Below are the code and all the weights of a small trained network. Each question names an input and a class and asks about switching units off, where a switched-off unit gives its printed mean instead of its output.

import numpy as np


def w(rows, s, z=0):
    codes = np.array(rows[::2]) - 128.0
    scale = np.full(codes.shape[1], s)
    scale[-1] = z or s
    return codes * scale


def f(y):
    return np.maximum(y, 0)


def log_softmax(a):
    a = a - a.max(-1, keepdims=True)
    return a - np.log(np.exp(a).sum(-1, keepdims=True))


def net(x, mask):
    res = np.array(x, float).reshape(1, 6) / 4 @ E
    y = f(res @ A[0][:, :-1].T + A[0][:, -1])
    res = res + np.where(mask, y, B[0][:, -1]) @ B[0][:, :-1]
    return log_softmax(res[-1] @ U[:, :-1].T + U[:, -1])


A, B = {}, {}
E = w([
[70,172,169,142,82,161,207],'x0',
[159,89,229,135,165,67,111],'x1',
[105,110,255,107,100,176,113],'x2',
[66,77,148,247,161,146,141],'x3',
[75,105,125,138,123,44,167],'x4',
[34,173,92,94,122,201,104],'x5',
],0.0091)
A[0] = w([
[116,161,54,182,137,170,214,164],'neuron 0',
[181,54,133,158,216,122,105,177],'neuron 1',
[254,97,135,113,124,95,87,72],'neuron 2',
[133,190,70,60,134,149,74,130],'neuron 3',
[62,46,181,187,117,29,86,72],'neuron 4',
[169,111,199,155,155,162,153,254],'neuron 5',
],0.0074,0.0061)
B[0] = w([
[127,133,48,179,129,170,192,223],'neuron 0',
[123,144,74,109,128,229,148,226],'neuron 1',
[135,140,117,171,117,157,197,210],'neuron 2',
[143,176,105,67,140,142,98,226],'neuron 3',
[146,161,42,118,94,144,86,208],'neuron 4',
[128,210,140,103,104,249,182,255],'neuron 5',
],0.012,0.0074)
U = w([
[143,96,189,173,124,89,61,28],'0',
[135,101,134,159,135,79,89,40],'1',
[156,15,150,189,179,94,65,1],'2',
[131,133,71,184,155,148,177,122],'3',
[159,148,78,96,154,136,9,136],'4',
[118,149,226,115,134,161,142,246],'5',
],0.013,0.0061)

Each question gives the input, the list of numbers given to net, and the class t.
The units are the neurons (one row each of A and B). Each row of codes is followed by its name. A weight is (code - 128) times the scale printed after its matrix; where a second scale follows, it is the last column's (A, B and U).
mask holds one flag per neuron, in row order. A switched-off neuron (its flag False) gives its mean, the last column of its row in B, instead of its output. The means were averaged over made-up inputs and are rounded, as every weight is.
A unit's drop is (log p(t) with every unit on - log p(t) with that unit switched off) / (log p(t) with every unit on - log p(t) with every unit switched off).
The circuit of an input: a set's keep is (log p(t) with only the set's units on - log p(t) with every unit switched off) / (log p(t) with every unit on - log p(t) with every unit switched off). Starting from all 6 units, units are removed one at a time, each time the one whose removal leaves the highest keep (on an exact tie, the one counted first), for as long as the keep stays at least 0.8.
circuit, biggest first: the units of the circuit, biggest drop first
top k neurons: the k neurons with the biggest drops, biggest first
drop of u: that unit's drop, to one decimal
input [-2,4,-1,-7,2,-4], class 5: circuit, biggest first -> [neuron 4]
input [-1,7,-4,-1,7,5], class 4: top 3 neurons -> [neuron 4; neuron 0; neuron 2]
input [8,2,-4,-8,-7,-6], class 5: circuit, biggest first -> [neuron 0; neuron 4]
input [-8,-4,5,6,-6,-4], class 5: top 3 neurons -> [neuron 0; neuron 5; neuron 4]
input [-5,-4,-8,-3,-7,-4], class 3: top 2 neurons -> [neuron 2; neuron 0]
input [-4,0,-2,2,0,7], class 4: top 2 neurons -> [neuron 2; neuron 5]
input [-6,8,0,-7,-4,0], class 3: top 2 neurons -> [neuron 2; neuron 1]
input [3,-1,0,-6,0,6], class 4: top 3 neurons -> [neuron 3; neuron 5; neuron 2]
input [-4,7,4,-6,1,-4], class 3: top 4 neurons -> [neuron 2; neuron 1; neuron 4; neuron 3]
input [3,-5,-5,-8,6,7], class 4: top 4 neurons -> [neuron 3; neuron 2; neuron 5; neuron 1]
input [-6,3,2,-7,8,-7], class 3: drop of neuron 5 -> 0.0
input [-7,6,5,8,-3,-6], class 3: drop of neuron 1 -> 0.1
input [-7,6,0,-8,7,-8], class 3: drop of neuron 2 -> 1.3
input [-1,-1,3,5,-5,-6], class 5: circuit, biggest first -> [neuron 0]
input [-5,3,0,-2,8,0], class 4: drop of neuron 2 -> -0.1
